Below is a small trained network, with its code and all its weights. Each question gives an input and a class and asks what happens when units are switched off, that is, made to give their printed mean instead of their output.

import numpy as np


def w(rows, s, z=0):
    codes = np.array(rows[::2]) - 128.0
    scale = np.full(codes.shape[1], s)
    scale[-1] = z or s
    return codes * scale


def f(y):
    return np.maximum(y, 0)


def log_softmax(a):
    a = a - a.max(-1, keepdims=True)
    return a - np.log(np.exp(a).sum(-1, keepdims=True))


def net(x, mask):
    res = np.array(x, float).reshape(1, 4) / 4 @ E
    y = f(res @ A[0][:, :-1].T + A[0][:, -1])
    res = res + np.where(mask, y, B[0][:, -1]) @ B[0][:, :-1]
    return log_softmax(res[-1] @ U[:, :-1].T + U[:, -1])


A, B = {}, {}
E = w([
[214,122,241,27],'x0',
[102,130,123,127],'x1',
[1,134,204,185],'x2',
[92,30,109,89],'x3',
],0.0068)
A[0] = w([
[190,130,70,118,242],'neuron 1',
[135,110,97,133,24],'neuron 2',
[124,200,79,174,68],'neuron 3',
[130,119,80,178,4],'neuron 4',
[94,33,74,133,127],'neuron 5',
[194,184,211,46,44],'neuron 6',
[96,158,208,172,240],'neuron 7',
[112,124,31,182,89],'neuron 8',
[172,190,152,178,142],'neuron 9',
[65,119,189,142,146],'neuron 10',
[146,152,239,65,47],'neuron 11',
[111,78,74,156,38],'neuron 12',
[115,159,86,181,79],'neuron 13',
[140,70,165,106,101],'neuron 14',
[32,142,168,184,201],'neuron 15',
[208,172,32,106,193],'neuron 16',
[211,187,83,117,152],'neuron 17',
[151,231,104,197,140],'neuron 18',
[146,128,63,254,74],'neuron 19',
[80,138,128,114,251],'neuron 20',
[94,190,181,161,220],'neuron 21',
[136,49,147,116,81],'neuron 22',
[55,130,30,217,117],'neuron 23',
[100,65,87,205,75],'neuron 24',
[49,166,64,179,111],'neuron 25',
[145,49,172,98,108],'neuron 26',
],0.0092,0.0032)
B[0] = w([
[122,79,103,37,223],'neuron 1',
[182,165,169,105,134],'neuron 2',
[191,162,214,177,173],'neuron 3',
[122,177,205,113,153],'neuron 4',
[230,135,201,255,202],'neuron 5',
[120,192,227,125,222],'neuron 6',
[172,42,36,31,213],'neuron 7',
[111,172,234,62,208],'neuron 8',
[205,108,152,215,177],'neuron 9',
[141,104,90,44,196],'neuron 10',
[170,163,250,147,206],'neuron 11',
[202,209,202,207,167],'neuron 12',
[167,161,184,104,172],'neuron 13',
[204,184,181,142,164],'neuron 14',
[168,54,107,31,242],'neuron 15',
[131,93,102,20,240],'neuron 16',
[160,93,98,70,214],'neuron 17',
[228,96,198,164,198],'neuron 18',
[148,208,199,76,205],'neuron 19',
[206,73,103,85,193],'neuron 20',
[191,29,66,79,202],'neuron 21',
[224,118,199,226,158],'neuron 22',
[194,199,168,48,254],'neuron 23',
[204,184,188,108,194],'neuron 24',
[167,104,199,87,221],'neuron 25',
[192,139,225,135,178],'neuron 26',
],0.0053,0.0071)
U = w([
[131,190,218,137,86],'0',
[166,116,131,128,252],'1',
[112,104,62,1,127],'2',
[147,126,103,91,220],'3',
[65,145,106,81,137],'4',
[90,173,50,191,4],'5',
],0.0093,0.0042)

Each question gives the input, the list of numbers given to net, and the class t.
The units are the neurons (one row each of A and B). Each row of codes is followed by its name. A weight is (code - 128) times the scale printed after its matrix; where a second scale follows, it is the last column's (A, B and U).
mask holds one flag per neuron, in row order. A switched-off neuron (its flag False) gives its mean, the last column of its row in B, instead of its output. The means were averaged over made-up inputs and are rounded, as every weight is.
A unit's drop is (log p(t) with every unit on - log p(t) with that unit switched off) / (log p(t) with every unit on - log p(t) with every unit switched off).
The circuit of an input: a set's keep is (log p(t) with only the set's units on - log p(t) with every unit switched off) / (log p(t) with every unit on - log p(t) with every unit switched off). Starting from the 12 units with the biggest drops (on a tie, the unit counted first), units are removed one at a time, each time the one whose removal leaves the highest keep (on an exact tie, the one counted first), for as long as the keep stays at least 0.8.
units of the circuit, in order: the units of the circuit, biggest drop first
top k neurons: the k neurons with the biggest drops, biggest first
drop of u: that unit's drop, to one decimal
input [-6,-4,8,-8], class 1: units of the circuit, in order : neuron 21
input [-2,-7,8,-6], class 2: units of the circuit, in order : neuron 7; neuron 15
input [6,-1,8,-5], class 2: units of the circuit, in order : neuron 7; neuron 21
input [7,6,8,1], class 2: units of the circuit, in order : neuron 7; neuron 10
input [6,2,-6,4], class 0: units of the circuit, in order : neuron 6; neuron 7
input [-4,-1,7,2], class 2: units of the circuit, in order : neuron 15; neuron 7
input [-8,7,8,7], class 0: top 2 neurons : neuron 5; neuron 12
input [7,-5,-6,4], class 0: top 2 neurons : neuron 6; neuron 11
input [1,-8,-8,-4], class 2: top 4 neurons : neuron 16; neuron 1; neuron 17; neuron 5
input [8,-7,-7,-1], class 0: top 3 neurons : neuron 6; neuron 11; neuron 7
input [4,0,6,-6], class 1: drop of neuron 6 : 0.0
input [-6,-6,1,0], class 0: drop of neuron 19 : 0.1
input [-7,4,-7,-4], class 0: drop of neuron 15 : 0.1
input [8,8,-5,-2], class 0: units of the circuit, in order : neuron 6
input [3,-5,7,1], class 2: drop of neuron 7 : 0.2
